Below are the code and all the weights of a small trained network. Each question names an input and a class and asks about switching units off, where a switched-off unit gives its printed mean instead of its output.

import numpy as np


def w(rows, s, z=0):
    codes = np.array(rows[::2]) - 128.0
    scale = np.full(codes.shape[1], s)
    scale[-1] = z or s
    return codes * scale


def norm(h):
    return h / np.sqrt((h * h).mean(-1, keepdims=True) + 1e-5)


def f(y):
    return np.maximum(y, 0)


def log_softmax(a):
    a = a - a.max(-1, keepdims=True)
    return a - np.log(np.exp(a).sum(-1, keepdims=True))


def net(x, mask):
    res = np.array(x, float).reshape(1, 4) / 4 @ E
    u = 0
    for l in range(3):
        y = f(norm(res) @ A[l][:, :-1].T + A[l][:, -1])
        res = res + np.where(mask[u : u + 12], y, B[l][:, -1]) @ B[l][:, :-1]
        u += 12
    return log_softmax(norm(res)[-1] @ U[:, :-1].T + U[:, -1])


A, B = {}, {}
E = w([
[195,130,91,118,183,109,175,173,55,158,77],'x0',
[120,131,6,131,110,155,135,177,141,96,167],'x1',
[116,66,148,141,145,175,156,140,119,114,130],'x2',
[125,130,126,185,85,135,113,148,124,143,22],'x3',
],0.002)
A[0] = w([
[2,188,69,154,69,173,124,126,130,25,164,116],'0.n1',
[209,146,104,132,209,56,172,130,47,199,85,94],'0.n2',
[154,165,80,123,113,74,105,102,167,178,124,7],'0.n3',
[140,158,46,120,161,131,189,183,104,90,109,124],'0.n4',
[133,175,95,174,111,139,122,135,64,163,51,115],'0.n5',
[144,191,64,109,93,65,45,91,184,133,117,85],'0.n6',
[176,184,150,151,152,61,88,70,96,118,125,149],'0.n7',
[166,178,169,6,162,96,117,85,113,110,169,108],'0.n8',
[78,68,144,177,94,197,232,171,137,69,142,131],'0.n9',
[71,129,147,174,62,128,59,174,164,99,83,111],'0.n10',
[94,174,146,154,85,209,130,116,185,124,70,114],'0.n11',
[81,77,181,146,161,139,165,84,88,122,107,175],'0.n12',
],0.0025,0.0018)
B[0] = w([
[163,196,156,195,206,181,146,87,128,212,129,250],'0.n1',
[162,87,144,167,120,111,31,133,78,200,236,237],'0.n2',
[1,154,210,67,51,79,230,223,53,105,144,150],'0.n3',
[92,173,171,184,141,156,186,66,134,195,142,221],'0.n4',
[171,75,75,108,118,92,163,98,203,36,80,213],'0.n5',
[83,92,206,78,59,166,134,220,32,95,157,212],'0.n6',
[51,166,166,155,63,161,203,111,95,138,192,197],'0.n7',
[113,89,92,127,147,117,160,136,193,75,50,211],'0.n8',
[75,134,184,45,65,134,122,222,41,109,113,207],'0.n9',
[196,75,84,71,188,103,102,93,138,108,91,214],'0.n10',
[194,86,132,99,161,59,72,111,136,141,128,196],'0.n11',
[57,155,87,120,87,220,182,119,93,127,126,204],'0.n12',
],0.0024,0.0025)
A[1] = w([
[101,88,133,160,65,117,122,98,199,85,121,113],'1.n1',
[143,123,78,251,155,107,143,190,105,153,135,145],'1.n2',
[140,126,214,166,105,96,169,26,102,178,41,158],'1.n3',
[167,128,116,60,193,100,209,111,76,124,179,133],'1.n4',
[97,122,208,138,139,158,48,70,167,140,134,73],'1.n5',
[135,53,94,75,185,49,182,140,179,42,144,89],'1.n6',
[151,202,132,81,97,61,109,144,137,110,130,85],'1.n7',
[139,154,34,152,109,164,107,168,147,118,92,114],'1.n8',
[123,90,154,116,174,132,95,117,215,118,205,77],'1.n9',
[80,170,119,109,146,145,183,98,98,140,207,252],'1.n10',
[42,156,102,121,85,103,81,127,190,93,168,139],'1.n11',
[178,42,89,181,101,66,156,138,104,143,53,115],'1.n12',
],0.0029,0.0015)
B[1] = w([
[198,163,35,70,199,89,60,157,93,126,125,164],'1.n1',
[128,172,193,84,141,157,95,51,121,202,217,192],'1.n2',
[78,175,20,155,143,181,205,120,208,134,173,226],'1.n3',
[93,113,99,132,61,67,42,136,212,79,90,197],'1.n4',
[253,133,36,147,166,136,142,176,55,162,235,189],'1.n5',
[148,128,165,83,66,61,74,98,252,89,6,148],'1.n6',
[18,58,157,75,36,153,153,187,128,79,116,155],'1.n7',
[70,122,182,189,157,112,211,29,188,149,122,173],'1.n8',
[185,155,65,103,130,66,64,153,134,158,24,174],'1.n9',
[161,140,121,170,92,140,117,84,160,108,11,255],'1.n10',
[160,91,130,152,160,65,160,151,47,202,106,187],'1.n11',
[157,141,123,35,122,54,11,133,197,22,183,202],'1.n12',
],0.0024,0.0036)
A[2] = w([
[127,59,111,108,135,94,37,95,163,141,147,150],'2.n1',
[171,122,126,135,172,76,54,149,180,23,42,90],'2.n2',
[174,122,96,129,176,166,109,97,195,139,158,130],'2.n3',
[150,185,116,149,126,46,97,127,147,61,97,138],'2.n4',
[84,67,188,109,78,180,123,223,78,81,137,19],'2.n5',
[84,102,199,114,65,173,135,214,51,50,151,86],'2.n6',
[18,135,184,80,42,67,172,245,19,102,151,143],'2.n7',
[211,72,124,196,158,109,25,118,29,188,183,63],'2.n8',
[46,128,67,188,181,174,222,116,144,163,169,136],'2.n9',
[120,195,76,98,110,54,95,140,142,192,144,161],'2.n10',
[75,62,176,56,109,200,120,223,74,98,134,3],'2.n11',
[129,182,171,204,196,152,252,87,146,197,164,112],'2.n12',
],0.0029,0.0021)
B[2] = w([
[162,143,102,126,156,105,76,153,140,95,83,216],'2.n1',
[128,76,117,71,102,20,49,57,202,84,121,199],'2.n2',
[97,115,165,119,98,95,149,166,76,154,105,215],'2.n3',
[116,91,124,122,147,149,113,100,168,101,109,209],'2.n4',
[30,68,215,153,22,167,222,172,70,65,94,152],'2.n5',
[99,66,185,155,59,136,210,193,49,103,95,160],'2.n6',
[40,29,252,145,41,208,213,214,53,63,46,191],'2.n7',
[211,229,85,47,194,200,80,218,40,180,204,196],'2.n8',
[135,161,188,156,147,96,142,66,168,147,157,191],'2.n9',
[121,91,171,137,145,180,167,161,74,127,129,254],'2.n10',
[47,97,228,142,35,110,202,179,85,63,53,154],'2.n11',
[59,160,51,220,99,145,156,89,212,119,156,187],'2.n12',
],0.0037)
U = w([
[220,221,35,48,232,207,63,224,42,215,226,229],'0',
[150,46,50,17,128,38,33,72,247,29,31,97],'1',
[41,231,63,244,153,207,253,28,235,218,227,60],'2',
[23,50,232,113,34,213,242,239,26,55,62,5],'3',
],0.0047,0.002)

Each question gives the input, the list of numbers given to net, and the class t.
The units are the neurons (one row each of A and B). Each row of codes is followed by its name. A weight is (code - 128) times the scale printed after its matrix; where a second scale follows, it is the last column's (A, B and U).
mask holds one flag per neuron, layer by layer. A switched-off neuron (its flag False) gives its mean, the last column of its row in B, instead of its output. The means were averaged over made-up inputs and are rounded, as every weight is.
A unit's drop is (log p(t) with every unit on - log p(t) with that unit switched off) / (log p(t) with every unit on - log p(t) with every unit switched off).
The circuit of an input: a set's keep is (log p(t) with only the set's units on - log p(t) with every unit switched off) / (log p(t) with every unit on - log p(t) with every unit switched off). Starting from the 12 units with the biggest drops (on a tie, the unit counted first), units are removed one at a time, each time the one whose removal leaves the highest keep (on an exact tie, the one counted first), for as long as the keep stays at least 0.8.
units of the circuit, in order: the units of the circuit, biggest drop first
most important unit: the unit with the biggest drop
top k neurons: the k neurons with the biggest drops, biggest first
k most important neurons of layer l: the k neurons of layer l with the biggest drops, biggest first
input [2,-4,-3,5], class 1: units of the circuit, in order => (0.n5 1.n12)
input [8,-1,-1,7], class 0: units of the circuit, in order => (0.n2 2.n8)
input [6,7,-8,7], class 3: top 2 neurons => (2.n10 1.n10)
input [-4,-7,-4,8], class 1: most important unit => 0.n1
input [-5,7,-8,-4], class 3: top 2 neurons => (0.n6 1.n3)
input [6,-7,-4,-3], class 2: units of the circuit, in order => (1.n3 2.n12)
input [6,-8,7,-8], class 1: 2 most important neurons of layer 2 => (2.n7 2.n10)
input [-6,2,-2,6], class 0: 2 most important neurons of layer 0 => (0.n1 0.n8)
input [6,-7,7,-6], class 2: units of the circuit, in order => (1.n3 2.n7 2.n12)
input [5,-4,0,-7], class 1: top 2 neurons => (0.n8 1.n4)
input [-5,-1,-5,4], class 0: top 4 neurons => (1.n5 0.n9 0.n10 0.n1)
input [-2,-3,1,-2], class 2: top 3 neurons => (0.n5 0.n12 0.n10)
input [7,8,-5,5], class 2: units of the circuit, in order => (0.n4 1.n8)
input [-7,-7,5,-8], class 1: most important neuron of layer 0 => (0.n2)
input [6,-5,3,-6], class 0: top 3 neurons => (0.n2 0.n5 0.n10)
input [4,4,1,2], class 0: top 2 neurons => (0.n2 1.n2)
input [2,-8,6,-8], class 1: top 4 neurons => (0.n1 1.n4 0.n8 0.n4)
input [-6,-5,3,4], class 0: top 3 neurons => (1.n5 1.n1 0.n11)
input [0,4,-3,-4], class 1: 3 most important neurons of layer 0 => (0.n12 0.n7 0.n6)
input [-5,-7,-3,-3], class 2: top neuron => (1.n3)
input [-8,-3,7,2], class 0: top 2 neurons => (1.n5 0.n6)
input [2,6,-5,4], class 2: top 2 neurons => (1.n8 0.n4)
input [4,5,-5,2], class 2: 4 most important neurons of layer 0 => (0.n4 0.n9 0.n10 0.n11)
input [5,8,6,-2], class 2: 2 most important neurons of layer 0 => (0.n4 0.n6)
